Below are the code and all the weights of a small trained network. Each question names an input and a class and asks about switching units off, where a switched-off unit gives its printed mean instead of its output.

import numpy as np


def w(rows, s, z=0):
    codes = np.array(rows[::2]) - 128.0
    scale = np.full(codes.shape[1], s)
    scale[-1] = z or s
    return codes * scale


def norm(h):
    return h / np.sqrt((h * h).mean(-1, keepdims=True) + 1e-5)


def f(y):
    return np.maximum(y, 0)


def log_softmax(a):
    a = a - a.max(-1, keepdims=True)
    return a - np.log(np.exp(a).sum(-1, keepdims=True))


def net(x, mask):
    res = np.array(x, float).reshape(1, 6) / 4 @ E
    u = 0
    for l in range(4):
        y = f(norm(res) @ A[l][:, :-1].T + A[l][:, -1])
        res = res + np.where(mask[u : u + 7], y, B[l][:, -1]) @ B[l][:, :-1]
        u += 7
    return log_softmax(norm(res)[-1] @ U[:, :-1].T + U[:, -1])


A, B = {}, {}
E = w([
[132,166,2,84],'x0',
[123,145,192,74],'x1',
[186,50,139,15],'x2',
[146,230,187,104],'x3',
[114,125,204,137],'x4',
[77,186,168,4],'x5',
],0.0059)
A[0] = w([
[157,47,65,7,86],'0.n0',
[67,95,184,96,145],'0.n1',
[99,209,158,112,67],'0.n2',
[192,174,101,141,116],'0.n3',
[135,95,39,110,190],'0.n4',
[116,150,198,229,254],'0.n5',
[123,102,1,38,175],'0.n6',
],0.0098,0.0018)
B[0] = w([
[84,125,127,128,244],'0.n0',
[112,231,143,106,182],'0.n1',
[111,63,52,88,184],'0.n2',
[35,100,212,164,166],'0.n3',
[122,138,149,254,213],'0.n4',
[181,219,164,10,226],'0.n5',
[20,43,193,184,254],'0.n6',
],0.0076,0.0064)
A[1] = w([
[41,124,125,109,168],'1.n0',
[106,79,155,44,141],'1.n1',
[168,135,109,118,2],'1.n2',
[127,129,157,111,156],'1.n3',
[175,112,51,143,213],'1.n4',
[181,72,119,87,161],'1.n5',
[104,174,247,145,185],'1.n6',
],0.012,0.0019)
B[1] = w([
[107,91,179,85,232],'1.n0',
[253,133,146,65,203],'1.n1',
[202,92,53,93,129],'1.n2',
[180,237,73,177,164],'1.n3',
[186,191,132,124,144],'1.n4',
[136,168,138,141,140],'1.n5',
[161,188,182,132,254],'1.n6',
],0.006,0.0079)
A[2] = w([
[57,175,77,117,254],'2.n0',
[157,126,82,65,132],'2.n1',
[188,143,63,88,112],'2.n2',
[146,103,198,54,153],'2.n3',
[103,125,93,106,134],'2.n4',
[189,171,171,214,135],'2.n5',
[254,75,211,193,146],'2.n6',
],0.0098,0.0035)
B[2] = w([
[96,75,254,109,210],'2.n0',
[190,116,150,205,153],'2.n1',
[133,58,133,167,142],'2.n2',
[138,161,191,90,254],'2.n3',
[44,35,112,140,140],'2.n4',
[107,173,70,96,230],'2.n5',
[97,112,72,162,227],'2.n6',
],0.0092,0.0058)
A[3] = w([
[198,72,133,244,63],'3.n0',
[81,65,138,92,150],'3.n1',
[150,104,62,152,251],'3.n2',
[76,151,160,210,117],'3.n3',
[138,145,103,177,100],'3.n4',
[86,107,120,105,70],'3.n5',
[165,164,85,46,107],'3.n6',
],0.011,0.0015)
B[3] = w([
[100,250,12,139,200],'3.n0',
[79,147,186,252,236],'3.n1',
[75,75,40,51,175],'3.n2',
[242,117,176,93,255],'3.n3',
[79,155,37,2,170],'3.n4',
[1,19,165,192,170],'3.n5',
[108,172,40,228,203],'3.n6',
],0.0049,0.0046)
U = w([
[148,243,227,94,201],'0',
[244,21,133,50,4],'1',
[35,32,162,193,180],'2',
[132,110,2,173,49],'3',
],0.0099,0.0039)

Each question gives the input, the list of numbers given to net, and the class t.
The units are the neurons (one row each of A and B). Each row of codes is followed by its name. A weight is (code - 128) times the scale printed after its matrix; where a second scale follows, it is the last column's (A, B and U).
mask holds one flag per neuron, layer by layer. A switched-off neuron (its flag False) gives its mean, the last column of its row in B, instead of its output. The means were averaged over made-up inputs and are rounded, as every weight is.
A unit's drop is (log p(t) with every unit on - log p(t) with that unit switched off) / (log p(t) with every unit on - log p(t) with every unit switched off).
The circuit of an input: a set's keep is (log p(t) with only the set's units on - log p(t) with every unit switched off) / (log p(t) with every unit on - log p(t) with every unit switched off). Starting from the 12 units with the biggest drops (on a tie, the unit counted first), units are removed one at a time, each time the one whose removal leaves the highest keep (on an exact tie, the one counted first), for as long as the keep stays at least 0.8.
circuit, biggest first: the units of the circuit, biggest drop first
most important unit: the unit with the biggest drop
top k neurons: the k neurons with the biggest drops, biggest first
k most important neurons of layer l: the k neurons of layer l with the biggest drops, biggest first
drop when u is switched off: that unit's drop, to one decimal
input [4,-1,1,-1,7,2], class 2: most important unit	0.n5
input [-4,6,3,-8,1,-4], class 3: top 2 neurons	[2.n6, 0.n6]
input [4,1,2,-6,7,-4], class 3: circuit, biggest first	[3.n0, 2.n0]
input [6,-6,1,6,1,6], class 2: top 2 neurons	[0.n5, 0.n2]
input [6,1,1,5,-4,-7], class 2: top 2 neurons	[0.n3, 0.n6]
input [7,7,3,6,-5,4], class 2: top 2 neurons	[0.n5, 0.n2]
input [-7,5,-7,-7,-8,-3], class 0: top 2 neurons	[0.n5, 1.n6]
input [-7,-1,8,-4,2,-6], class 3: top 2 neurons	[2.n6, 3.n0]
input [1,0,7,-6,2,-5], class 3: 2 most important neurons of layer 2	[2.n0, 2.n3]
input [-7,8,-8,-8,2,-8], class 0: drop when 0.n5 is switched off	1.1
input [6,-6,2,1,-7,-3], class 2: drop when 0.n6 is switched off	0.3
input [7,5,-2,-2,-7,1], class 2: drop when 0.n3 is switched off	0.0
